Below are the code and all the weights of a small trained network. Each question names an input and a target symbol and asks about switching units off, where a switched-off unit gives its printed mean instead of its output.

import numpy as np


def w(rows, s, z=0):
    codes = np.array(rows[::2]) - 128.0
    scale = np.full(codes.shape[1], s)
    scale[-1] = z or s
    return codes * scale


def norm(h):
    return h / np.sqrt((h * h).mean(-1, keepdims=True) + 1e-5)


def f(y):
    return np.maximum(y, 0)


def softmax(a):
    e = np.exp(a - a.max(-1, keepdims=True))
    return e / e.sum(-1, keepdims=True)


def log_softmax(a):
    a = a - a.max(-1, keepdims=True)
    return a - np.log(np.exp(a).sum(-1, keepdims=True))


def net(x, mask):
    ids = ['βγδζηθλμξπστφψω'.index(c) for c in x.split()]
    T = len(ids)
    res = E[ids] + P[:T]
    r = norm(res)
    for j in range(2):
        rows = slice(3 * j, 3 * j + 3)
        q, k, v = (r @ M[0][rows].T for M in (Q, K, V))
        z = softmax(np.where(np.tri(T) > 0, q @ k.T / 3**0.5, -1e9)) @ v
        o = O[0][rows]
        res = res + np.where(mask[j], z, o[:, -1]) @ o[:, :-1]
    y = f(norm(res) @ A[0][:, :-1].T + A[0][:, -1])
    res = res + np.where(mask[2:18], y, B[0][:, -1]) @ B[0][:, :-1]
    return log_softmax(norm(res)[-1] @ U[:, :-1].T + U[:, -1])


Q, K, V, O, A, B = {}, {}, {}, {}, {}, {}
E = w([
[177,126,125,160,127,62,141,76,203],'β',
[116,107,134,186,206,124,165,110,160],'γ',
[105,39,162,174,136,161,160,123,160],'δ',
[121,105,76,240,119,106,98,78,123],'ζ',
[111,111,134,238,127,132,109,139,162],'η',
[108,138,93,234,144,72,111,103,127],'θ',
[176,145,58,188,116,49,76,17,172],'λ',
[201,173,77,178,137,52,52,94,193],'μ',
[133,83,141,249,93,83,139,140,127],'ξ',
[74,54,119,149,111,158,39,18,139],'π',
[177,78,175,190,100,47,54,53,190],'σ',
[251,126,47,128,206,40,122,85,146],'τ',
[18,76,81,118,123,126,98,144,23],'φ',
[113,107,94,96,231,140,100,239,100],'ψ',
[115,70,74,36,234,192,27,133,126],'ω',
],0.013)
P = w([
[83,106,8,140,121,89,187,138,254],'0',
[107,132,122,129,107,144,153,153,157],'1',
[130,52,33,161,120,139,122,156,149],'2',
[70,64,119,143,169,65,120,130,156],'3',
[119,141,137,126,109,147,148,147,140],'4',
[152,59,58,166,135,146,109,148,117],'5',
[91,76,142,147,182,72,108,116,125],'6',
[128,151,146,122,113,148,146,142,126],'7',
[170,80,75,170,153,153,109,136,93],'8',
[108,96,161,148,192,80,103,106,103],'9',
[137,159,158,123,111,151,143,135,113],'10',
[181,97,101,170,156,155,105,126,75],'11',
[122,108,179,146,193,82,95,93,79],'12',
[149,170,174,123,118,150,141,131,95],'13',
],0.022)
Q[0] = w([
[97,74,198,170,181,34,69,87,100],'h0',
[161,220,89,100,5,242,168,154,167],'h0',
[193,16,90,240,152,134,85,121,85],'h0',
[164,156,83,169,84,194,124,149,160],'h1',
[116,167,161,71,104,121,111,130,140],'h1',
[32,154,165,36,52,97,195,157,155],'h1',
],0.012)
K[0] = w([
[220,90,185,111,130,145,36,130,9],'h0',
[56,98,57,185,108,112,202,110,251],'h0',
[187,249,232,154,105,199,181,72,27],'h0',
[85,230,135,161,20,131,202,150,117],'h1',
[112,108,29,97,84,89,122,151,206],'h1',
[48,43,43,135,132,88,143,167,255],'h1',
],0.0092)
V[0] = w([
[56,166,81,148,137,127,111,149,8],'h0',
[72,154,116,155,99,165,13,112,173],'h0',
[179,214,140,131,91,134,73,224,130],'h0',
[151,66,1,89,62,79,167,76,85],'h1',
[119,150,130,153,123,57,183,127,213],'h1',
[226,119,69,108,135,205,155,164,116],'h1',
],0.0083)
O[0] = w([
[136,94,61,87,63,124,170,113,78,53],'h0',
[110,175,88,132,198,188,253,110,101,250],'h0',
[93,77,128,131,165,87,165,174,116,21],'h0',
[200,96,202,137,149,128,118,112,91,182],'h1',
[135,148,132,89,110,93,114,129,58,253],'h1',
[144,93,132,119,148,153,160,134,183,52],'h1',
],0.014,0.0046)
A[0] = w([
[104,185,186,145,251,139,182,88,129,109],'n0',
[98,137,249,70,99,184,166,89,142,62],'n1',
[89,202,189,120,125,149,132,72,117,64],'n2',
[133,84,76,131,143,109,76,170,99,78],'n3',
[133,113,101,166,169,58,122,89,136,74],'n4',
[176,81,80,140,212,116,149,110,140,77],'n5',
[213,72,78,129,157,210,107,171,114,106],'n6',
[112,183,228,26,88,156,185,164,180,77],'n7',
[111,94,105,183,150,94,109,91,129,186],'n8',
[156,178,109,94,85,171,171,124,74,192],'n9',
[136,68,84,146,176,147,100,97,142,2],'n10',
[114,48,125,191,179,126,113,131,128,97],'n11',
[147,139,195,103,73,187,160,240,126,196],'n12',
[161,90,144,181,102,123,116,180,117,173],'n13',
[161,224,217,77,125,157,172,215,163,122],'n14',
[113,153,186,173,139,145,108,77,73,129],'n15',
],0.014,0.0083)
B[0] = w([
[141,96,102,132,82,97,79,99,109,253],'n0',
[41,196,78,76,166,124,104,143,227,151],'n1',
[84,122,194,175,57,137,135,111,75,184],'n2',
[110,91,184,69,119,137,134,136,157,163],'n3',
[118,156,129,140,82,162,167,177,121,194],'n4',
[39,79,169,138,147,151,74,131,114,192],'n5',
[174,202,123,155,70,101,188,80,131,173],'n6',
[144,126,170,139,255,120,95,73,69,139],'n7',
[150,140,125,68,173,150,165,127,115,233],'n8',
[155,107,149,102,163,130,66,171,145,201],'n9',
[109,102,143,195,124,101,114,234,115,152],'n10',
[179,201,145,151,108,121,92,155,132,188],'n11',
[111,136,164,160,62,161,191,52,44,145],'n12',
[83,67,119,110,127,115,116,66,165,164],'n13',
[163,100,93,126,162,166,165,222,166,167],'n14',
[111,121,97,103,142,86,182,129,176,227],'n15',
],0.014)
U = w([
[186,193,105,139,89,124,100,187,186,174],'β',
[82,149,87,77,84,140,66,110,184,139],'γ',
[175,81,185,145,102,161,114,99,178,201],'δ',
[58,130,115,129,224,172,176,125,156,153],'ζ',
[93,179,118,191,66,165,173,152,140,195],'η',
[170,179,159,134,138,165,204,151,86,185],'θ',
[163,207,75,130,161,163,139,58,134,234],'λ',
[115,211,73,108,180,62,74,156,100,2],'μ',
[104,101,85,138,121,64,195,165,194,183],'ξ',
[100,62,86,152,48,144,143,58,100,145],'π',
[168,209,181,188,69,69,92,81,102,72],'σ',
[138,160,202,107,249,95,95,100,164,52],'τ',
[156,61,73,50,186,139,125,112,118,96],'φ',
[84,117,229,66,87,143,150,174,121,40],'ψ',
[83,89,175,195,155,154,75,152,106,115],'ω',
],0.015,0.0055)

Each question gives the input, a string of symbols that net reads in full, and the target symbol t.
The units are the heads (3 rows each of Q, K, V and O) and the neurons (one row each of A and B). Each row of codes is followed by its name. A weight is (code - 128) times the scale printed after its matrix; where a second scale follows, it is the last column's (O, A, B and U).
mask holds one flag per unit, heads first, then neurons. A switched-off unit (its flag False) gives its mean, the last column of its rows in O or B, instead of its output. The means were averaged over made-up inputs and are rounded, as every weight is.
A unit's drop is (log p(t) with every unit on - log p(t) with that unit switched off) / (log p(t) with every unit on - log p(t) with every unit switched off).
The circuit of an input: a set's keep is (log p(t) with only the set's units on - log p(t) with every unit switched off) / (log p(t) with every unit on - log p(t) with every unit switched off). Starting from the 12 units with the biggest drops (on a tie, the unit counted first), units are removed one at a time, each time the one whose removal leaves the highest keep (on an exact tie, the one counted first), for as long as the keep stays at least 0.8.
circuit, biggest first: the units of the circuit, biggest drop first
most important unit: the unit with the biggest drop
top k neurons: the k neurons with the biggest drops, biggest first
heads that matter: for each layer, one digit per head in row order, 1 if its drop is at least 0.15 and else 0, layers parted by /
input γ θ π ψ τ π γ β π ψ μ ψ, target ω: heads that matter : 10
input λ ω ω, target η: circuit, biggest first : n6; n10
input δ β μ δ σ π η, target σ: circuit, biggest first : n11
input ζ ξ σ, target ψ: circuit, biggest first : n3; n0; h1
input λ λ τ τ, target τ: circuit, biggest first : h0; n0
input δ ζ θ η ω ξ, target η: top 2 neurons : n6; n11
input δ η λ π, target π: circuit, biggest first : h0; n2
input θ τ π θ, target τ: circuit, biggest first : h0; n8
input β π τ π γ τ, target γ: circuit, biggest first : h1; h0
input μ ψ δ θ π π ζ σ τ τ ω η, target η: circuit, biggest first : h1; n6
input μ ζ μ λ ξ ω λ λ ω μ γ, target ω: circuit, biggest first : n2; n7; n14; n0
input ξ σ μ ψ σ φ φ δ η π π, target γ: heads that matter : 00
input β π θ δ β ζ τ σ π, target μ: heads that matter : 11
input π θ π, target φ: most important unit : h1
input μ σ λ ξ γ δ β γ ψ τ η, target η: heads that matter : 01
input β π ζ μ ζ β, target θ: top 2 neurons : n6; n0
input δ σ ψ θ θ π λ, target π: circuit, biggest first : h0; n0; n11
input γ π σ, target λ: heads that matter : 10
input φ π δ η π μ η β μ φ ζ ω, target θ: circuit, biggest first : n6; h0; n0
input γ λ σ, target σ: most important unit : n6
input β μ λ ω λ ω π μ μ φ θ, target μ: circuit, biggest first : h1; n9
input ζ λ π β λ μ λ η β θ θ γ ω, target ω: top 2 neurons : n10; n5
input ω ζ σ π, target σ: top 2 neurons : n2; n11
input π ψ ψ θ π μ η ξ π φ θ γ, target φ: top 2 neurons : n2; n9
input η δ μ β ζ σ β σ λ ψ σ, target ξ: top 2 neurons : n14; n15
input π φ λ τ φ λ π, target φ: top 2 neurons : n2; n0
input σ μ φ β λ δ ξ ψ σ, target ξ: circuit, biggest first : h1
input ξ ξ φ μ λ ζ π τ ψ, target δ: top 3 neurons : n13; n3; n6
